Here is a tiny trained network, its code and every weight. The questions are about switching its units off for an input and a class, where a switched-off unit gives its printed mean instead of its output.

import numpy as np


def w(rows, s, z=0):
    codes = np.array(rows[::2]) - 128.0
    scale = np.full(codes.shape[1], s)
    scale[-1] = z or s
    return codes * scale


def f(y):
    return np.maximum(y, 0)


def log_softmax(a):
    a = a - a.max(-1, keepdims=True)
    return a - np.log(np.exp(a).sum(-1, keepdims=True))


def net(x, mask):
    res = np.array(x, float).reshape(1, 6) / 4 @ E
    y = f(res @ A[0][:, :-1].T + A[0][:, -1])
    res = res + np.where(mask, y, B[0][:, -1]) @ B[0][:, :-1]
    return log_softmax(res[-1] @ U[:, :-1].T + U[:, -1])


A, B = {}, {}
E = w([
[149,165,115,117,168,247,243],'x0',
[200,201,139,216,196,84,144],'x1',
[132,135,127,124,124,129,127],'x2',
[120,105,20,105,163,59,140],'x3',
[132,139,128,123,117,126,133],'x4',
[147,173,117,123,87,141,136],'x5',
],0.014)
A[0] = w([
[98,64,52,111,177,117,64,121],'N0',
[123,110,72,170,68,53,109,197],'N1',
[39,115,102,116,82,165,123,238],'N2',
[195,175,112,191,190,103,136,184],'N3',
[87,127,163,143,104,113,98,195],'N4',
[175,91,117,122,155,184,255,175],'N5',
[100,144,225,159,95,144,134,253],'N6',
[101,139,11,81,176,151,133,149],'N7',
[111,112,111,120,87,127,70,156],'N8',
[131,87,196,132,132,139,70,153],'N9',
[95,112,114,61,125,186,151,146],'N10',
[121,75,196,164,77,153,97,209],'N11',
[195,143,152,175,108,50,105,187],'N12',
[119,104,132,62,135,192,135,113],'N13',
[134,135,235,130,157,198,132,185],'N14',
[38,126,105,65,67,127,90,182],'N15',
[144,142,201,140,92,94,102,153],'N16',
[117,69,103,133,113,205,176,153],'N17',
],0.013,0.0066)
B[0] = w([
[136,105,87,114,106,101,132,216],'N0',
[86,29,124,90,155,63,43,230],'N1',
[227,92,163,13,127,90,254,217],'N2',
[100,145,64,194,171,142,45,247],'N3',
[180,111,164,66,205,154,115,186],'N4',
[51,228,57,166,115,154,150,254],'N5',
[162,156,235,127,151,195,114,223],'N6',
[130,106,5,87,136,28,241,217],'N7',
[171,108,95,30,150,166,141,190],'N8',
[151,154,156,115,173,139,128,188],'N9',
[112,187,188,130,68,32,239,204],'N10',
[185,194,201,103,143,195,145,207],'N11',
[94,71,186,175,164,75,33,230],'N12',
[117,139,211,180,81,54,147,189],'N13',
[54,243,188,144,62,199,117,232],'N14',
[195,85,93,71,85,182,184,233],'N15',
[153,129,182,138,210,124,83,195],'N16',
[107,207,165,164,65,87,182,204],'N17',
],0.0085,0.018)
U = w([
[254,109,196,40,202,171,154,118],'0',
[191,27,61,23,106,95,123,163],'1',
[164,110,245,192,207,96,75,129],'2',
[45,54,92,144,147,23,55,116],'3',
[113,152,232,134,58,93,181,152],'4',
[80,126,73,85,89,41,197,25],'5',
[3,169,136,166,137,219,73,251],'6',
[99,135,3,220,194,110,157,36],'7',
],0.009,0.0018)

Each question gives the input, the list of numbers given to net, and the class t.
The units are the neurons (one row each of A and B). Each row of codes is followed by its name. A weight is (code - 128) times the scale printed after its matrix; where a second scale follows, it is the last column's (A, B and U).
mask holds one flag per neuron, in row order. A switched-off neuron (its flag False) gives its mean, the last column of its row in B, instead of its output. The means were averaged over made-up inputs and are rounded, as every weight is.
A unit's drop is (log p(t) with every unit on - log p(t) with that unit switched off) / (log p(t) with every unit on - log p(t) with every unit switched off).
most important unit: the unit with the biggest drop
top k neurons: the k neurons with the biggest drops, biggest first
drop of u: that unit's drop, to one decimal
input [-5,0,-4,-8,-8,1], class 0: most important unit => N11
input [-5,1,2,-8,6,6], class 2: top 2 neurons => (N12; N2)
input [0,-4,2,6,0,-8], class 1: top 3 neurons => (N5; N14; N15)
input [-6,-4,-5,0,-6,-1], class 0: top 4 neurons => (N11; N7; N4; N9)
input [-6,4,4,1,-8,-4], class 3: top 2 neurons => (N1; N6)
input [6,1,-3,-5,-6,-8], class 6: top 3 neurons => (N5; N2; N14)
input [1,5,7,7,6,-2], class 7: top 3 neurons => (N7; N3; N13)
input [1,-6,-6,1,-6,4], class 5: top 3 neurons => (N10; N6; N14)
input [8,1,-6,5,-5,-5], class 7: top 2 neurons => (N5; N2)
input [1,7,-2,-7,8,-4], class 6: top 3 neurons => (N14; N2; N3)
input [0,3,2,-1,4,6], class 2: top 2 neurons => (N5; N14)
input [3,1,-2,2,4,-3], class 7: drop of N2 => 0.1
input [1,1,2,-1,-3,6], class 6: drop of N2 => 0.1
input [-2,2,3,0,6,8], class 2: most important unit => N7
input [6,-8,2,2,-1,5], class 5: drop of N7 => 1.3
